Here is a tiny trained network, its code and every weight. The questions are about switching its units off for an input and a target symbol, where a switched-off unit gives its printed mean instead of its output.

import numpy as np


def w(rows, s, z=0):
    codes = np.array(rows[::2]) - 128.0
    scale = np.full(codes.shape[1], s)
    scale[-1] = z or s
    return codes * scale


def norm(h):
    return h / np.sqrt((h * h).mean(-1, keepdims=True) + 1e-5)


def softmax(a):
    e = np.exp(a - a.max(-1, keepdims=True))
    return e / e.sum(-1, keepdims=True)


def log_softmax(a):
    a = a - a.max(-1, keepdims=True)
    return a - np.log(np.exp(a).sum(-1, keepdims=True))


def net(x, mask):
    ids = ['ΓΔΛΞΣαεζμτφ'.index(c) for c in x.split()]
    T = len(ids)
    res = E[ids] + P[:T]
    u = 0
    for l in range(3):
        r = norm(res)
        for j in range(2):
            rows = slice(3 * j, 3 * j + 3)
            q, k, v = (r @ M[l][rows].T for M in (Q, K, V))
            z = softmax(np.where(np.tri(T) > 0, q @ k.T / 3**0.5, -1e9)) @ v
            o = O[l][rows]
            res = res + np.where(mask[u + j], z, o[:, -1]) @ o[:, :-1]
        u += 2
    return log_softmax(norm(res)[-1] @ U[:, :-1].T + U[:, -1])


Q, K, V, O = {}, {}, {}, {}
E = w([
[132,154,126,68,105,69,123],'Γ',
[43,147,97,192,143,111,42],'Δ',
[109,53,153,113,58,101,160],'Λ',
[177,65,110,135,69,47,127],'Ξ',
[187,110,139,137,94,98,197],'Σ',
[156,131,152,161,34,83,141],'α',
[147,71,76,112,122,103,183],'ε',
[192,130,83,154,83,121,133],'ζ',
[170,87,56,96,3,119,176],'μ',
[111,147,105,127,70,151,191],'τ',
[135,142,92,165,78,29,196],'φ',
],0.0022)
P = w([
[126,155,144,69,220,254,110],'0',
[157,125,78,73,41,66,189],'1',
[163,129,83,66,52,55,164],'2',
[166,117,87,71,57,48,170],'3',
[157,130,71,50,52,47,150],'4',
[154,124,72,61,50,50,155],'5',
[165,121,69,56,54,48,166],'6',
[164,121,71,59,55,50,153],'7',
[156,116,60,49,42,44,159],'8',
[165,115,67,53,48,48,159],'9',
[160,118,64,51,41,41,162],'10',
[165,115,64,54,47,47,163],'11',
[169,113,49,46,45,38,165],'12',
[159,120,51,41,36,36,165],'13',
],0.00082)
Q[0] = w([
[150,69,98,124,72,91,166],'L0H1',
[181,71,145,118,81,116,200],'L0H1',
[156,86,105,119,69,117,176],'L0H1',
[142,107,153,119,128,227,145],'L0H2',
[141,148,111,158,86,3,127],'L0H2',
[112,139,106,107,73,2,128],'L0H2',
],0.0062)
K[0] = w([
[42,156,96,160,192,181,63],'L0H1',
[87,144,88,236,205,171,87],'L0H1',
[70,131,116,187,207,182,64],'L0H1',
[207,99,199,93,106,134,222],'L0H2',
[13,175,91,211,109,78,3],'L0H2',
[36,200,76,157,125,62,39],'L0H2',
],0.005)
V[0] = w([
[155,99,168,82,130,177,103],'L0H1',
[207,137,191,91,143,135,219],'L0H1',
[158,98,173,89,116,95,176],'L0H1',
[165,206,150,185,78,88,146],'L0H2',
[178,134,2,130,214,126,122],'L0H2',
[183,198,95,76,144,55,195],'L0H2',
],0.0022)
O[0] = w([
[171,96,152,109,104,141,200,54],'L0H1',
[164,56,171,211,124,150,185,36],'L0H1',
[93,74,152,189,117,151,148,146],'L0H1',
[156,107,109,254,107,71,106,210],'L0H2',
[65,168,19,130,237,141,157,126],'L0H2',
[140,158,148,175,193,25,192,249],'L0H2',
],0.0022,0.0013)
Q[1] = w([
[171,140,190,91,158,186,169],'L1H1',
[213,48,254,148,176,153,219],'L1H1',
[44,223,30,80,92,128,34],'L1H1',
[167,131,239,135,201,204,160],'L1H2',
[250,86,235,104,142,146,254],'L1H2',
[96,60,53,175,68,78,94],'L1H2',
],0.0066)
K[1] = w([
[166,16,109,105,15,137,103],'L1H1',
[172,90,81,86,22,26,91],'L1H1',
[113,125,187,166,227,250,165],'L1H1',
[122,38,207,196,188,195,197],'L1H2',
[178,86,253,224,172,62,202],'L1H2',
[120,245,33,103,141,69,35],'L1H2',
],0.0047)
V[1] = w([
[97,125,235,145,124,64,164],'L1H1',
[61,120,127,5,96,117,100],'L1H1',
[96,222,54,155,65,61,118],'L1H1',
[145,221,77,28,102,142,158],'L1H2',
[162,83,125,55,67,191,165],'L1H2',
[153,93,82,86,50,74,79],'L1H2',
],0.0022)
O[1] = w([
[115,202,97,231,145,184,146,196],'L1H1',
[239,134,110,105,118,118,135,123],'L1H1',
[137,219,188,120,31,169,189,201],'L1H1',
[77,107,163,251,138,130,115,209],'L1H2',
[40,204,104,155,157,166,46,124],'L1H2',
[132,82,147,136,243,178,157,251],'L1H2',
],0.0022,0.0026)
Q[2] = w([
[172,80,197,137,202,170,134],'L2H1',
[100,181,1,101,91,101,90],'L2H1',
[199,95,226,218,152,159,203],'L2H1',
[67,125,85,112,102,170,117],'L2H2',
[60,183,20,87,82,80,50],'L2H2',
[174,88,240,191,156,149,201],'L2H2',
],0.0083)
K[2] = w([
[142,172,47,1,134,55,198],'L2H1',
[112,88,144,251,204,236,52],'L2H1',
[177,174,95,97,29,16,238],'L2H1',
[91,85,26,132,93,250,130],'L2H2',
[39,108,152,171,232,229,131],'L2H2',
[192,195,107,86,10,13,128],'L2H2',
],0.005)
V[2] = w([
[160,103,255,168,117,143,147],'L2H1',
[24,136,159,102,104,101,153],'L2H1',
[127,185,204,33,158,147,107],'L2H1',
[137,87,120,126,189,41,120],'L2H2',
[158,62,202,125,109,139,60],'L2H2',
[100,45,83,132,202,198,114],'L2H2',
],0.0027)
O[2] = w([
[63,160,176,33,187,41,79,152],'L2H1',
[17,46,165,142,152,180,201,146],'L2H1',
[106,112,74,126,46,36,180,3],'L2H1',
[67,126,172,134,69,124,5,160],'L2H2',
[79,142,100,227,84,117,187,66],'L2H2',
[161,117,204,174,108,54,193,38],'L2H2',
],0.0025,0.0026)
U = w([
[92,203,148,25,187,87,71,136],'Γ',
[41,103,86,221,164,148,88,81],'Δ',
[58,12,209,79,80,166,146,150],'Λ',
[213,15,136,140,144,30,53,18],'Ξ',
[233,145,217,126,179,132,233,81],'Σ',
[134,206,221,198,11,109,89,62],'α',
[147,40,62,111,239,139,195,203],'ε',
[230,159,79,172,158,227,50,158],'ζ',
[165,117,41,72,26,155,171,250],'μ',
[50,199,127,138,135,255,216,131],'τ',
[71,164,69,218,159,19,211,112],'φ',
],0.0068,0.0019)

Each question gives the input, a string of symbols that net reads in full, and the target symbol t.
The units are the heads (3 rows each of Q, K, V and O). Each row of codes is followed by its name. A weight is (code - 128) times the scale printed after its matrix; where a second scale follows, it is the last column's (O and U).
mask holds one flag per head, layer by layer. A switched-off head (its flag False) gives its mean, the last column of its rows in O, instead of its output. The means were averaged over made-up inputs and are rounded, as every weight is.
A unit's drop is (log p(t) with every unit on - log p(t) with that unit switched off) / (log p(t) with every unit on - log p(t) with every unit switched off).
The circuit of an input: a set's keep is (log p(t) with only the set's units on - log p(t) with every unit switched off) / (log p(t) with every unit on - log p(t) with every unit switched off). Starting from all 6 units, units are removed one at a time, each time the one whose removal leaves the highest keep (on an exact tie, the one counted first), for as long as the keep stays at least 0.8.
circuit, biggest first: the units of the circuit, biggest drop first
most important unit: the unit with the biggest drop
heads that matter: for each layer, one digit per head in row order, 1 if its drop is at least 0.15 and else 0, layers parted by /
input Δ τ Γ, target μ: heads that matter : 00 / 00 / 10
input α Γ Ξ Γ Δ, target Γ: circuit, biggest first : (L1H1; L2H1; L1H2; L0H2)
input ε α α φ Δ Ξ Γ α, target Ξ: circuit, biggest first : (L1H1; L2H2; L0H1; L0H2)
input α Γ Γ Λ Ξ Δ Λ ε, target Γ: circuit, biggest first : (L0H1)
input τ Λ α Δ α τ, target ε: circuit, biggest first : (L2H2; L1H1; L0H1; L1H2)
input Γ Λ Δ Γ μ, target ζ: heads that matter : 11 / 11 / 10
input ζ Ξ Γ α Λ Γ α Λ α Δ α, target Λ: circuit, biggest first : (L1H1; L0H2; L2H1)
input φ Δ Γ μ Ξ α, target τ: circuit, biggest first : (L1H1; L1H2; L0H2; L2H2)
input Δ Γ Γ ε ζ Γ Γ Γ ζ τ Γ α, target μ: circuit, biggest first : (L2H1; L0H2)
input α Δ Γ Γ Ξ Γ τ Λ Σ Λ μ, target Γ: heads that matter : 10 / 11 / 10
input Δ Γ Λ Σ Λ, target μ: circuit, biggest first : (L2H1; L0H1)
input Δ Γ ζ Λ Σ ζ, target μ: heads that matter : 10 / 10 / 10
input Γ ε α Γ μ Γ Λ μ Γ Δ ε ζ α, target ζ: circuit, biggest first : (L2H1; L0H2; L0H1; L1H1)
input Λ Σ α Γ Γ α Δ Γ α Γ Ξ α Γ α, target φ: circuit, biggest first : (L0H1; L1H2; L2H2; L0H2)
input τ Δ Σ Γ α Ξ ζ α Γ ζ, target ε: circuit, biggest first : (L0H1; L2H2; L1H1; L1H2)
input φ Λ Γ α Γ Δ Ξ Ξ ζ Γ μ, target τ: heads that matter : 10 / 11 / 10
input Λ α Λ Δ Γ α φ Λ Ξ Λ, target φ: most important unit : L0H1
input φ α Γ α Γ τ Δ, target τ: circuit, biggest first : (L1H1; L0H2; L1H2; L2H1)
input Γ Γ Γ τ Σ Λ Γ τ Δ Γ Γ, target ζ: circuit, biggest first : (L2H1; L0H2; L1H2; L1H1)
input Γ α α Δ Γ ζ τ, target ζ: most important unit : L0H2
input Ξ Λ ε Λ Δ μ Γ, target α: circuit, biggest first : (L2H2; L1H2; L0H2)
input Δ Γ α Λ Γ Ξ Ξ, target μ: heads that matter : 10 / 00 / 10
input Λ α α Ξ τ Δ, target φ: circuit, biggest first : (L2H2; L1H2; L0H2; L1H1)
input τ Γ Λ Γ Γ Γ Δ, target ε: heads that matter : 01 / 01 / 01
input Ξ Ξ Γ Γ Δ, target α: heads that matter : 01 / 11 / 01
input Γ Δ Γ Γ φ Ξ Γ ε Ξ, target ζ: heads that matter : 11 / 01 / 10
input Ξ Γ Λ τ α α Λ Γ ε Δ Γ ζ Λ, target α: most important unit : L0H1
input ε Γ Ξ Γ φ Δ ζ, target Ξ: heads that matter : 10 / 10 / 01
input φ Δ α Ξ Γ α τ ε τ α φ Γ Γ Λ, target τ: heads that matter : 11 / 11 / 10
input α τ Γ Γ Δ Γ Γ τ, target Γ: heads that matter : 11 / 11 / 10
